(in the rows, 128 means zero)
Here are made-up elements, facts about them, and rows of numbers that follow some of those facts. Name the element behind each unnamed row.

Facts:
Ω: points at; ξ: uses
briklok {Ω=flubros}
leflemom {Ω=dobrus, ξ=tafan sobredo grubren}
vudustok {Ω=pladrir gipi flubros}
tonak {Ω=ditris}
sobredo {Ω=gipi flubros}
stisku {Ω=bulal, ξ=sagon rubris}
tizur {Ω=zeflis}
klases {ξ=guvor}
braklum {Ω=flubros}
skalo {Ω=tastigos}
flekli {Ω=flubros}
breflin {Ω=flubros}
plodam {Ω=dritom doflosur}
dobrus {Ω=flubros briklok}
motem {Ω=regros}
klilom {ξ=klople}
pefan {Ω=flubros, ξ=pezo razupur zodrel}
zuzel {Ω=stifel flekli, ξ=grostuzen pezo}
kado {ξ=favine kigimir}
rimu {Ω=bubru flubros staflin}
staflin {Ω=flubros}
doflosur {Ω=bremiber}
traste {ξ=basi traplon}
plistur {Ω=vidrel vegin klople}
razupur {Ω=rimu}
sikur {Ω=flubros, ξ=sugruk}
trobus {Ω=mosu bremiber}
favine {Ω=flubros}
kigimir {Ω=puraske drebam dobrus klople}
sagon {Ω=bubru bremiber kigimir doflosur vudustok}
gipi {ξ=sigur}
pesok {Ω=tastigos}
paklam {Ω=puraske, ξ=flekli}
puraske {Ω=sobredo}
flapo {Ω=flubros}
daklam {ξ=sustare natro buskun bremiber}
bremiber {Ω=briklok}
stape {ξ=zofloflo}
pladrir {Ω=bremiber}
paflen {ξ=stifel}
pazesir {Ω=flubros, ξ=groplo brabron guvor skalo}
sustare {Ω=briklok}
natro {Ω=staflin}
mosu {Ω=sobredo}
keflus {Ω=drovor flubros}
lefu {Ω=regros}
stifel {Ω=briklok dobrus}
flumem {Ω=flubros klople}
bubru {Ω=staflin klople}
bragur {ξ=voplon lefu klople}
tastigos {Ω=flubros}
tafan {Ω=sobredo flubros}
nuplen {Ω=staflin stipakun}
brugrer {ξ=zodrel}
stipakun {Ω=dobrus}
grisko {ξ=rimu}
zafubres {Ω=flubros, ξ=natro flekli giplo}
vupa {ξ=flubros stipakun}
rovonul {ξ=motem traplon}
basi {Ω=pazesir}
druskatrek {ξ=restan zodrel guvor}
tozak {Ω=sobredo gruviklon, ξ=kigimir}
rapla {Ω=klople}
plubos {Ω=rimu basi, ξ=motem skivok komis}
drovor {Ω=puraske staflin}
zeflis {Ω=kigimir klople}
vetra {ξ=sobredo}
brumi {Ω=gipi flubros}
tibror {Ω=tastigos gribre}
bulal {ξ=keflus buli}
fibror {Ω=skalo, ξ=steploba brabron stipakun}
vidrel {Ω=briklok dobrus klople}
vegin {Ω=flubros}
regros {Ω=bubru bremiber}
gruviklon {Ω=kleplu}
natram {ξ=steploba razupur}
brigigrer {ξ=vaklis pezo zeflis guvor giplo grites zuplozir}
neklok {Ω=flubros dobrus, ξ=vaklis}
kleplu {Ω=pladrir, ξ=grubren}

Named rows:
plubos: [184  82 200 142 135 156 112 150  76 105 181 125 170 175 104 123 102 185
 116  81  86  79 148 177 117 114 165 138 151 119 144]
paklam: [189  88 177 182 158 149 135 134  94  67 127 146 132 142  97 111 114 153
 118  78 171  88 187 184 106  95 182 145 135 167 119]
brumi: [179 106 182 123 173 125 115 169  96 123 156 158 135 153 136 154 115 141
 115 123 131 106 159 195 123 104 168 138 130 133 120]
gipi: [203 127 176 147 162 119 148 126  64  79 160 140 155 169 117 122  83 138
 146 102 162  63 146 160 110 112 168 124 116 150 138]
doflosur: [191 106 156 129 190 123 141 141 112 133 169 168 169 141 122 167 102 118
 137 130 147 123 120 159 123 111 171 118 143 135 116]
bremiber: [194 108 163 128 191 122 145 130 101 123 168 160 166 144 115 171 109 105
 142 138 159 119 119 170 118 108 171 110 149 138 112]
trobus: [182  93 166 127 185 123 115 168 110 139 158 170 149 137 124 153 112 136
 124 126 139 113 149 174 114 107 179 131 136 136 119]
daklam: [173  84 154 181 131 151 134 123 104  88 145 164 164 167 140 113  94 145
 131  88 145 112 154 160 125 109 163 156 155 158 123]
briklok: [195 115 181 126 183 124 153 133  88 116 165 150 160 168 127 176 113 113
 138 144 144 108 121 186 129 115 152 118 149 127 117]
pladrir: [190 108 159 128 195 119 129 147 103 132 169 167 162 140 126 166 101 114
 138 137 148 115 124 163 118 109 172 116 137 135 115]
grubren: [180  98 128 123 158 133 133 138 119  89 162 209 173 153 176 134 113 142
 136 166 113 109 156 168 158 110 150 150 137 150 126]
grites: [173  89 147 149 161 120 126 148 103 120 156 187 159 170 169 135 105 108
 132 135 126 144 142 170 147 105 158 146 161 146 126]
flumem: [189  93 180 130 173 140 140 164 106 130 152 173 146 156 115 155 129 132
 113 122 122 100 157 204 144 104 150 127 153 130 126]
bubru: [202  99 168 128 179 129 156 146 101 122 154 169 155 155 107 157 127 107
 128 137 132 100 136 194 149 113 151 125 164 126 127]
klases: [181  74 158 169 118 137 114 152 102  83 131 185 160 227 155 133  97 121
 120  93 131  89 151 104 131 156 184 122 154 154 176]
keflus: [182  99 185 125 170 127 123 170  96 120 157 160 137 155 139 152 125 139
 117 125 125 108 156 203 128 104 161 139 143 127 120]
pesok: [176 104 191 137 173 138 141 158 103 139 162 165 152 183 145 162 118 144
 109 131 127 132 154 189 140 101 142 130 127 151 126]
ditris: [181  90 135 126 120 106 116 128  99  97 161 176 127 174 152 130 119  89
 149 139 104 155 114 164 139 104 154 164 150 149 121]
pefan: [173 126 169 117 123 128 182 132  72 114 182 168 136 191  92 131  58 164
  96  51 151 136 195 187 114 141 160 129 132  90 122]
vupa: [169 109 161 164 120 152 164 152  97 105 146 178 170 176 147  93  66 120
 148  77 133  83 123 168 111 130 149 161 141 160 141]

Name these rows:
No name comes twice in this set of rows, the named rows included.
[179  88 141 152 118 121 130 137  87  97 154 200 154 228 135 127  75 134
 110  81 137 133 174 120 136 154 182 118 151 127 167] | druskatrek
[169  98 156 149 153 129 134 162 103 123 147 191 159 171 171 127  97  87
 140 128 119 120 125 170 139 121 158 149 154 155 135] | brabron
[187 103 207 140 131 150 140 164  82  83 129 150 151 221 136 156 109 126
 119  85 146  45 134 141 109 159 173 116 131 141 163] | pazesir
[170  97 135 142 151 109 143 135  96 123 168 190 151 177 155 132  84 116
 125 120 128 174 163 176 147 111 161 141 159 131 118] | pezo
[179  93 179 127 159 137 131 163 105 124 155 164 146 157 129 157 124 136
 117 122 126 105 148 203 135 112 155 139 159 118 119] | nuplen
[211 105 156 142 188 118 150 146  92 116 153 180 151 158 109 140 123  97
 132 136 132  98 146 190 152 102 151 124 157 136 134] | drebam
[180  79 151 152 155 120 106 164 104 105 131 200 146 215 174 160 118  95
 124 133 125 119 148 124 147 138 181 117 167 152 160] | guvor
[183 101 192 126 171 127 125 151  78 117 174 143 155 171 147 153 121 129
 129 133 113 109 142 193 133 104 156 136 151 119 124] | basi
[169 104 124 126 150  95 144 134  86 134 181 203 145 190 146 137  77 119
 114 113 122 187 179 170 155 121 166 135 162 110 126] | zodrel
[175  76 153 177 128 135 123 130  99  82 139 183 157 207 140 126  97 133
 119  88 145 119 165 122 127 137 180 130 155 152 147] | brigigrer

Now the same elements, written a new way:
Named rows:
gribre: [126 123 125 121 122 126 125 118 127 126 116 126 120 136 120 117 122 125
 114 113 120 134 127 145 119 126 143 109 128 154 120 120 137 123 126 142
 102 120 134 135 138 130 113 115 119 140 117 122 156 125 123]
tonak: [127 122 122 118 122 124 128 130 124 121 118 123 120 123 121 122 123 128
 116 112 119 136 118 143 118 119 139 113 128 139 125 123 133 127 126 134
 107 121 137 125 139 129 113 114 117 140 123 121 132 118 120]
motem: [126 120 116 115 124 123 127 153 112 112 118 118 135 124 118 117 160 151
 107 109 110 154 122 104 153 150 201 143 121 160 143 163 110 128 126 105
 153 117 156 136 150 132 113 115 116 112 116 121 134 125 139]
ditris: [126 124 125 116 121 123 126 122 128 134 113 123 121 138 119 118 121 123
 112 106 123 133 128 143 112 125 144 110 122 148 122 119 137 122 127 145
 105 121 137 131 147 128 112 116 119 140 117 120 158 134 124]
klilom: [128 117 119 128 134 124 132 106 118 154 131 124 138 114 154 119 144 118
 140 154 134 101 146 100 121 142  90 134 118 110 115 117 118 140 122 122
 148 141 110 122 104 125 189 155 116  97 109 141 108 148 136]
regros: [128 125 126 113 150 123 121 185 140 132 118 123 128 114 122 149 120 138
 108 133 114 128 132 124 145 118 143 111 145 133 138 138 116 102 130 122
 101 117 204 125 150 121 116 114 126 120 114 120 122 114 120]
vupa: [126 119 123 118 123 125 128 103 111 162 116 121 142 114 164 124 126 117
 147 160 148 100 175  98 115 130  88 155 119 108 116 120 115 140 123 117
 110 177 116 123 101 125 192 168 111 102 106 146 109 154 128]
briklok: [128 138 132 118 121 161 129 187 111 110 129 122 119 115 122 141 119 134
 116 109 147 151 111 109 140 113 164 190 135 110 123 137 119 129 127 146
 120 120 114 128 136 127 116 142 148 128 181 123 128 116 120]
leflemom: [128 115 141 181 137 146 133 104 107 158 117 163 177 152 119 176 122 120
 151 117 139 104 109  97 113 115  97 152 120  99 120 110 122 146 130  98
 165 118 128 122  98 122 182 118 116 216 115 152  94 132 147]
paflen: [126 120 127 147 135 125 131 103 128 148 142 125 133 115 137 118 146 121
 150 153 120 104 140  99 117 144  89 120 113 109 119 119 115 136 122 110
 161 122 114 126 105 124 163 140 117 101 113 149 103 137 138]
vidrel: [128 122 121 111 119 133 130 165 111 141 116 115 137 128 119 120 119 126
 133 103 117 152 108 122 155 115  92 144 122 141 125 120 125 164 127 106
  96 116 115 122 109 125 114 109 135 177 162 121 118 135 116]
zeflis: [128 122 126 116 118 125 132 135 116 112 124 126 142 156 120 118 127 122
 124 144 115 157 112 166 166 116  90 111 126 157 157 130 117 137 140 106
  94 115 118 125 108 123 111 113 162 154 121 117 127 138 115]
gruviklon: [126 128 122 119 121 125 124 129 129 114 114 121 120 117 119 121 121 136
 119 122 115 135 122 150 122 129 134 110 127 138 135 124 129 127 126 135
 105 120 144 129 134 127 114 118 119 147 122 120 126 116 130]
groplo: [126 135 125 115 120 126 126 129 115 125 119 119 117 145 119 119 123 125
 133 127 119 133 145 144 111 123 148 125 117 146 124 123 127 131 126 134
  94 129 142 126 143 127 113 111 120 146 114 121 157 135 118]
zuplozir: [126 123 126 122 120 123 130 131 131 125 120 124 120 148 122 115 123 124
 129 120 126 132 123 150 114 127 142 110 121 145 124 125 145 123 129 142
 106 122 138 130 145 124 109 114 120 143 119 121 152 129 120]
favine: [128 154 163 124 122 126 129 123 129 110 140 122 120 118 127 173 119 141
 110 105 118 170 111 126 170 115 168 119 122 112 119 119 124 116 126 150
 119 117 110 128 179 129 120 143 163 100 184 118 172 113 119]
grubren: [125 120 153 153 124 132 137 106 111 140 112 156 134 191 115 174 119 122
 112 110 149 130 137 137 114 114 184 114 159 108 120 115 134 102 171 104
 106 116 174 137 114 124 115 111 114 232 115 119 107 138 141]
tafan: [128 148 132 124 121 131 130 117 111 110 118 160 123 122 117 149 118 141
 110 114 139 148 117 160 119 116 176 130 135 108 143 124 121 104 153 133
 123 117 116 128 129 128 113 145 150 172 153 117 107 125 152]
brumi: [128 139 125 118 120 130 130 144 121 111 119 123 120 118 124 130 122 134
 109 113 138 148 115 142 136 116 158 144 130 113 130 143 117 110 131 149
 118 121 113 130 136 129 115 139 148 121 153 120 136 119 122]
pefan: [139 122 121 147 172 147 128 110 222 137 154 187 170 117 136 123 121 121
 141 136 136 102 136  97 147 117  78 134 117 104 122 143 134 101 127  97
 246 185 103 130 100 155 111 147 112  96 200 145 102 119 130]

Rows to name:
No name comes twice in this set of rows, the named rows included.
[128 124 123 111 120 154 128 169 108 144 113 113 119 117 120 121 118 130
 136 106 119 135 104 104 120 144 115 165 121 126 118 117 143 173 125 130
 113 118 127 122 135 127 123 115 120 177 168 124 116 120 120] | stifel
[124 116 137 197 143 125 133 101 111 154 123 176 154 159 120 157 127 118
 142 154 136 100 145  96 115 116 109 121 119 102 116 116 118 115 124 100
 161 121 129 123  98 126 170 122 115 156 113 146  98 147 151] | vetra
[127 126 127 117 124 140 129 173 117 132 117 121 119 115 122 121 121 125
 127 108 126 131 109 125 124 134 131 142 126 127 120 120 143 147 128 150
 106 120 144 128 137 123 113 114 130 157 150 119 123 119 120] | sustare
[124 115 118 151 138 123 135 106 112 132 164 118 154 128 121 116 221 122
 123 129 111 110 137  96 133 178 146 158 114 110 120 147 110 147 121 102
 220 117 114 131 106 136 170 139 113  98 111 161 107 160 165] | rovonul
[126 119 172 120 152 125 127 165 116 106 156 159 114 117 138 116 124 121
 120 126 200 124 101 179 119 115 158 125 174 112 155 161 184 124 123 233
 127 119 111 135 103 129 112 142 231 106 140 116 105 115 118] | flekli
[126 123 124 117 122 125 128 130 125 116 117 123 125 127 119 121 122 123
 114 119 119 144 119 149 136 117 121 113 126 146 132 126 125 125 129 125
  96 119 133 127 128 127 112 114 125 144 123 119 134 121 120] | tizur
[127 146 143 159 121 132 149 107 107 108 114 207 138 136 117 181 120 141
 112 121 148 147 123 170 117 113 195 128 137 100 149 119 119 101 184 118
 135 119 137 128 106 129 127 157 149 228 145 118 106 141 180] | sobredo
[125 116 120 134 140 121 126 108 112 127 143 120 153 116 129 115 188 122
 127 128 113 103 133 100 128 154 125 143 118 107 121 131 111 147 122 102
 203 115 113 125 104 131 173 140 112  97 111 145 101 123 149] | plubos
[127 117 125 141 134 124 127 107 128 134 133 124 143 114 141 122 141 120
 146 153 117 101 132  99 118 139  91 129 121 106 121 119 116 142 119 106
 159 119 114 123  99 127 166 140 115 103 114 138 104 124 136] | stisku
[125 123 136 116 152 142 124 222 133 141 118 119 119 114 120 139 120 130
 125 115 116 125 110 117 143 141 133 156 126 122 121 131 126 136 128 152
 100 117 200 127 141 122 113 113 137 145 142 118 129 119 121] | bremiber

The same elements again, as new rows of numbers:
Some rows with their names:
vegin: [121 119 156 139 130 123 122 132 150 118  99 123 119 127 122 115 104 118
 141 138 151 104 130 118 112 113 122 109 137 118 144 121 122 126 119 105
 140 119 124 116 127 124 116 146 122 124  99 122 125 112 149 131 122 120]
flubros: [118 132 152 137 121 122 140 135 132 120  98 110 114 119 124 113 108 107
 142 131 152 107 134 119 116 114 119 114 141 120 134 121 124 131 116 107
 155 122 124 110 126 121 118 145 122 124  98 142 125 113 141 130 118 122]
flekli: [164 107 137 113 123 126 137 137 197 142 160 129 139 144 121 115 112 129
 157 148 126 128 113 119 197 114 119 113 133 113 130 124 127 154 158 110
 164 153 124 161 125 125 115 144 120 124  95 109 140 144 133 134 145 122]
braklum: [123 120 153 142 128 123 117 136 147 118  95 123 119 130 120 115 103 116
 139 136 146 102 132 118 111 112 118 110 139 115 140 118 125 127 119 106
 141 121 125 112 128 123 118 145 120 124  97 124 125 114 145 128 120 119]
tastigos: [117 111 154 155 136 123 139 132 138 118  98 120 117 179 122 115 106 107
 165 158 122 105 117 119 115 110 124 111 141 115 168 120 124 127 140 111
 124 121 124 127 124 126 118 140 121 120  98 181 125 137 146 129 121 119]
briklok: [128 134 143 124 125 124 120 143 153 116  93 119 117 128 125 113 105 116
 160 147 166  99 130 118 116 113 116 114 146 119 135 142 128 126 121 107
 134 122 134 109 124 124 120 126 121 122  93 116 126 109 155 129 119 119]
zafubres: [189 113 126 112 120 124 144 139 203 170 187 131 148 149 120 118 127 137
 148 156 120 138 115 121 220 113 121 111 139 112 122 129 129 155 161 111
 152 174 125 173 128 125 118 135 122 126  97 111 159 166 132 133 168 124]
giplo: [144 119 122 111 122 123 138 139 130 122 162 122 119 130 119 120 137 129
 128 133 119 125 115 120 164 114 148 109 135 116 119 145 126 162 136 111
 144 141 123 132 130 125 124 133 125 124 123 110 126 136 136 128 144 120]
sikur: [125 112 141 151 125 121 129 134 147 119  94 116 122 127 120 115 101 117
 139 137 145 103 121 122 110 115 120 110 139 125 133 119 122 124 117 107
 133 126 120 114 125 125 117 142 119 123  96 117 125 117 137 129 120 120]
ditris: [121 139 125 120 119 126 136 133 129 117 122 114 116 121 121 129 124 121
 130 129 117 114 141 118 125 123 135 119 136 115 117 135 133 147 123 128
 142 132 125 118 139 124 125 135 121 125 124 117 125 117 135 130 126 135]
brabron: [119 137 138 117 123 125 163 142 131 140 101 108 115 114 128 169 158 101
 129 126 117 119 129 119 122 140 129 125 134 141 129 125 127 146 110 117
 143 127 122 108 131 127 116 133 123 123 106 146 126 137 142 132 123 131]
grites: [127 128 128 115 120 126 129 133 128 119 131 120 116 124 120 125 119 121
 125 131 117 110 135 119 129 122 142 116 140 115 122 141 133 147 120 126
 136 125 119 115 137 125 124 132 120 125 125 117 125 121 143 130 130 131]
lefu: [126 149 120 124 121 123 129 131 127 114 118 116 125 122 122 128 115 113
 126 132 117 101 126 119 114 120 145 113 147 114 125 130 134 141 128 141
 123 123 126 113 136 131 122 133 119 132 128 112 126 127 144 128 125 138]
zofloflo: [123 138 125 119 120 126 132 132 128 116 118 115 117 120 120 126 120 119
 129 130 116 113 139 119 121 119 136 115 142 115 118 133 134 147 127 127
 145 129 124 120 140 124 121 135 118 127 123 120 124 117 138 127 125 134]
stape: [128 122 121 125 121 126 147 136 129 121 115 112 114 118 121 121 127 124
 127 131 116 116 125 119 123 133 131 115 138 119 114 132 137 135 122 116
 134 138 124 119 130 125 127 131 120 125 122 115 126 117 131 130 126 136]
restan: [125 121 126 117 119 127 126 134 129 117 128 119 113 129 124 128 115 119
 124 128 117 107 138 120 116 122 143 114 139 125 115 148 136 135 112 141
 125 124 123 111 135 124 122 133 120 126 126 120 125 119 147 130 130 138]
komis: [123 130 125 120 121 125 134 134 127 115 101 115 116 126 119 128 116 134
 128 127 116 106 148 119 112 122 126 110 140 114 112 125 131 142 122 126
 146 137 124 115 142 127 125 132 122 129 138 113 127 115 135 130 121 146]
sagon: [126 157 119 117 118 123 130 133 126 117 125 117 145 114 128 134 119 107
 125 134 118 100 111 121 105 118 152 110 158 116 132 122 130 134 119 135
 113 120 137 111 135 148 124 129 120 140 127 109 124 149 149 131 130 140]
rubris: [123 143 126 119 121 124 133 135 132 116 123 116 116 123 122 129 117 123
 125 132 117 113 139 119 123 123 138 118 144 112 120 132 135 146 126 130
 144 125 126 117 142 124 124 138 121 126 131 120 125 117 137 127 125 137]
vetra: [134 126 121 183 121 145 145 131 138 137 119 109 181 113 121 121 153 155
 128 162 118 157 186 120 108 197 133 119 138 145 115 126 167 129 129 111
 119 133 123 130 134 126 129 125 126 166  99 138 124 110 129 131 131 125]

Name these rows:
No name comes twice in this set of rows, the named rows included.
[185 113 121 108 121 123 167 140 135 170 172 121 149 121 123 114 178 124
 128 131 123 140 111 119 218 111 133 110 136 112 112 143 125 180 147 113
 140 200 136 161 129 130 122 124 121 125 100 109 182 185 128 132 190 120] | paklam
[122 120 119 143 119 180 164 135 131 126  94 110 115 120 129 117 101 104
 175 142 145 137 114 135 137 174 131 172 135 114 153 146 231 135 110 159
 118 127 139 133 164 125 134 131 125 129 103 116 130 117 143 168 122 189] | kigimir
[127 156 121 120 120 124 126 133 127 119 113 118 137 121 124 131 135 106
 126 131 116 103 111 121 111 122 158 112 152 116 119 128 132 129 126 144
 112 122 137 108 132 146 127 125 122 136 104 110 126 155 139 132 130 126] | trobus

The same elements again, as new rows of numbers:
Some rows with their names:
plubos: [111 102  88 119 180 162  84  97  96 155 145 141  97 119]
skivok: [143  74 124 157 141 136 107 129 150 112 111 140 167 109]
drebam: [133  67 130 165 109 124 147 132 134 119 108 139 171 115]
dobrus: [146  73 145 174 125 127 148 136 129 103 122 141 151 106]
zuzel: [152  52 105 139 112 128  92 113  66 126 131 171  71 144]
flekli: [176  83  95 165  95 106 137 115 111  55 124  77 151 164]
favine: [147  76 104 181 134 131 154 161 164 110  93 145 111 118]
vetra: [132  92 114 129  39 195  89 125 118 159 166 157  91 112]
rovonul: [116  82  75 110 191 178  59  65  98 163 151 132 122  79]
traplon: [140  72 117 151 192 157  89  96 149 142 123 125 179  90]
traste: [120  83  81 113 169 171  69  76 104 159 143 134 116  87]
drovor: [132  79 132 154 125 129 141 141 144 125 102 134 156 137]
restan: [164  80 131 147 117 130 112 150 130 110  89 155 165 115]
klilom: [ 97  61  89  96 107 137  98 105 109 106 141 148  89 107]
pladrir: [160  85 126 149 118 114 146 121 155 115 119 151 157 119]
buli: [139  71 123 151 119 131 116 135 153 106 109 139 158 117]
doflosur: [144  89 122 156 120 114 141 128 147 110 124 160 167 119]
daklam: [127  77  71 114  82 134  93 107  87 101 132 123 100 131]
groplo: [141  85 131 137 109 141 123 146 149  95  92 156 166 105]
zofloflo: [143  67 119 150 115 131 119 140 158 105 115 144 157 117]

Rows to name:
No name comes twice in this set of rows, the named rows included.
[145  89 118 160 126 122 129 127 155 100 116 176 161 135] | plodam
[133  92 143 156 121 110 142 152 139 119 116 126 153 120] | staflin
[130  93 131 159 128 115 143 148 137 118 119 147 156 128] | bubru
[124  80  11 165 106 123 123 157 141 138  95 171  31  58] | kado
[134  74 131 153 117 120 151 133 143 128 105 129 159 123] | puraske
[162  80 105 148 101 119 118 130 129  84 103 115 170 140] | giplo
[134  81  95 101 103 125 134 103 102 140 141 137  87 101] | gipi
[133  91 117 168 125 131 140 123 149 109 114 167 155 151] | sagon
[163  19 130 128 127  89  87 136  44 167 124 198  59 169] | pefan
[158  95  49 119  82 126 121  96  58  79 135  78  90 181] | zafubres
[ 54  43 116  45 109 148 139 141 107  79 141 198  86 115] | fibror
[155  84 112 147 108 131 113 141 132  89  98 137 166 122] | vaklis
[ 98  62 136 152 119 105 154 132 130 103 138 124 160  95] | klople
[131 102 139 158  25 224 113 115 109 166 185 163  75 122] | leflemom
[149 133 103  67  90 176 106 131  43 117  51 178 121  79] | klases

